[-0.52 -3.64  4.75 -0.06  2.11  2.20 -2.65 -0.58  0.27 -4.47 -1.14  2.76
  0.48  0.15 -4.25 -0.03  2.69  0.52  1.60 -3.07  1.52 -0.25 -0.11 -2.82
  4.13 -0.44 -1.21 -1.72 -2.52 -6.92 -1.90] : <95> (39)
[ 1.24  1.01  4.35  0.39  0.88  6.07 -3.91 -0.67 -1.52 -5.20 -2.84 -0.90
  1.17 -1.52  3.10  1.03  2.21  0.96  3.34 -0.90  1.82  2.26 -3.96 -0.23
  2.08 -0.53 -0.19  0.63 -1.10 -3.01 -1.05] : <95> (52)
[-1.21  0.65  0.26  1.48  4.35  2.31 -3.03  0.48  0.52 -4.35 -0.18  3.35
  0.71 -1.42 -0.69  0.44 -0.38 -1.92  3.00 -0.72  0.25 -0.62 -0.62 -3.16
  1.88 -1.65 -0.54  1.42  0.39 -7.21  0.68] : <95> (39)
[-0.69 -1.20  3.22  3.01  4.36  4.46 -0.21 -0.67  0.25 -3.71  0.77  2.14
  0.31 -1.30  0.55  3.12  1.69 -0.45  1.93 -0.60  1.58 -0.48 -3.11  1.01
 -0.04 -0.87 -0.09 -0.56 -0.54 -8.96 -1.40] : <95> (52)
[ 2.88  0.39 -3.10  0.92  0.35 -2.74  2.21 -1.51  0.19  6.06  0.06  1.71
  0.66 -0.54 -1.28 -3.16 -1.74 -2.40 -2.05  1.49 -1.72  0.61  2.32 -1.56
 -0.14 -0.14  1.95  2.69  0.04  5.92  1.10] : <85> (28)
[ 4.37 -0.29  0.33  1.19 -0.35 -1.57  0.77  0.89 -0.56  0.22 -3.04  0.85
 -1.77  1.11 -0.44 -3.54 -0.04 -1.02  0.84  0.76  2.66 -2.68  1.50  0.18
 -4.84 -0.74 -0.29 -0.85  2.06  2.93  0.86] : <92> (37)
[ 1.83  3.70 -6.71  3.38  2.22 -5.74  1.88  1.17  2.53  6.37  0.80  2.91
 -0.49 -0.82  0.96 -2.37 -3.95 -4.39 -3.67  1.76 -1.00 -2.22  1.70 -2.96
 -0.51 -0.29  1.96  3.60  0.06  2.97  4.26] : <85> (28)
[-3.51  4.65 -4.10 -1.58 -0.22 -3.27 -1.99 -1.11 -2.32  2.97 -3.33 -2.56
  1.54  0.68 -2.66  0.94 -1.21 -1.09 -4.19  1.28 -4.54  2.55  5.01 -5.00
  0.49  0.91  2.23  0.92 -0.43 -1.07  0.16] : <85> (46)
[ 3.37  1.26 -0.39 -0.73  0.22 -2.11 -3.85 -1.17  1.09 -3.49 -4.04 -0.38
 -4.18  2.61 -0.26 -1.58  1.86  1.10  2.72  0.75  2.74  0.85  3.95 -2.11
 -1.82  1.01 -0.05 -3.46  2.47  0.46  1.36] : <92> (37)
[ 3.87  1.88  0.40  2.53 -0.17 -3.86  2.28  1.70  0.20  4.55 -0.62 -0.90
 -1.83 -0.54  3.20  2.10 -0.77  1.64 -2.51  1.69  2.25  0.44  0.31 -2.21
 -5.58 -0.46  1.27 -1.97  0.49  4.42  1.55] : <92> (36)
[ 0.97  3.40 -5.27 -1.36  0.93 -5.60  3.18 -3.55 -0.09  4.93 -1.02  0.98
 -0.16  8.97  2.99  0.80 -3.11  1.33 -3.99  2.38 -1.46 -0.71  6.08 -2.38
 -0.23  0.18 -0.51 -1.88 -0.46  5.70  2.21] : <85> (28)
[-1.22 -3.57  4.15 -0.09  0.53  4.33 -1.19  0.23 -1.35 -8.10  1.42  1.79
  0.90 -0.30  0.26 -1.03  0.92  0.77  3.53 -2.52  1.27 -2.56 -0.91  1.20
  0.46  0.01 -3.11  0.81 -0.55 -4.39 -1.22] : <95> (39)
[-2.13  3.04 -4.04  0.68  0.20 -4.04  4.83 -1.64  0.66  3.21  2.12  0.06
  4.22  1.26 -1.28  1.19 -3.37 -0.07 -8.17 -1.20 -0.40 -2.23  3.60 -2.99
 -3.20  0.63 -1.39  0.10 -0.80 -4.00 -1.39] : <85> (33)
[ 0.65  2.62  0.81  2.92  3.04  6.09 -2.50  1.03  0.31 -1.27 -2.48  1.22
  1.06 -1.72  1.13  1.72  1.43 -1.33  0.46  0.75  1.28  0.66 -4.78 -0.81
  0.22 -0.35  2.31  0.20 -0.11 -8.44 -1.08] : <95> (52)
[-1.29 -0.60  0.98  0.90 -0.37 -2.88  1.68 -1.84 -4.45  2.37 -3.66 -1.19
  0.99  0.21 -4.21  2.95 -0.70 -2.69 -5.33 -0.05 -3.33  0.76  2.74 -5.48
  3.59  1.12  1.32 -3.64 -1.79 -5.28 -4.10] : <85> (46)
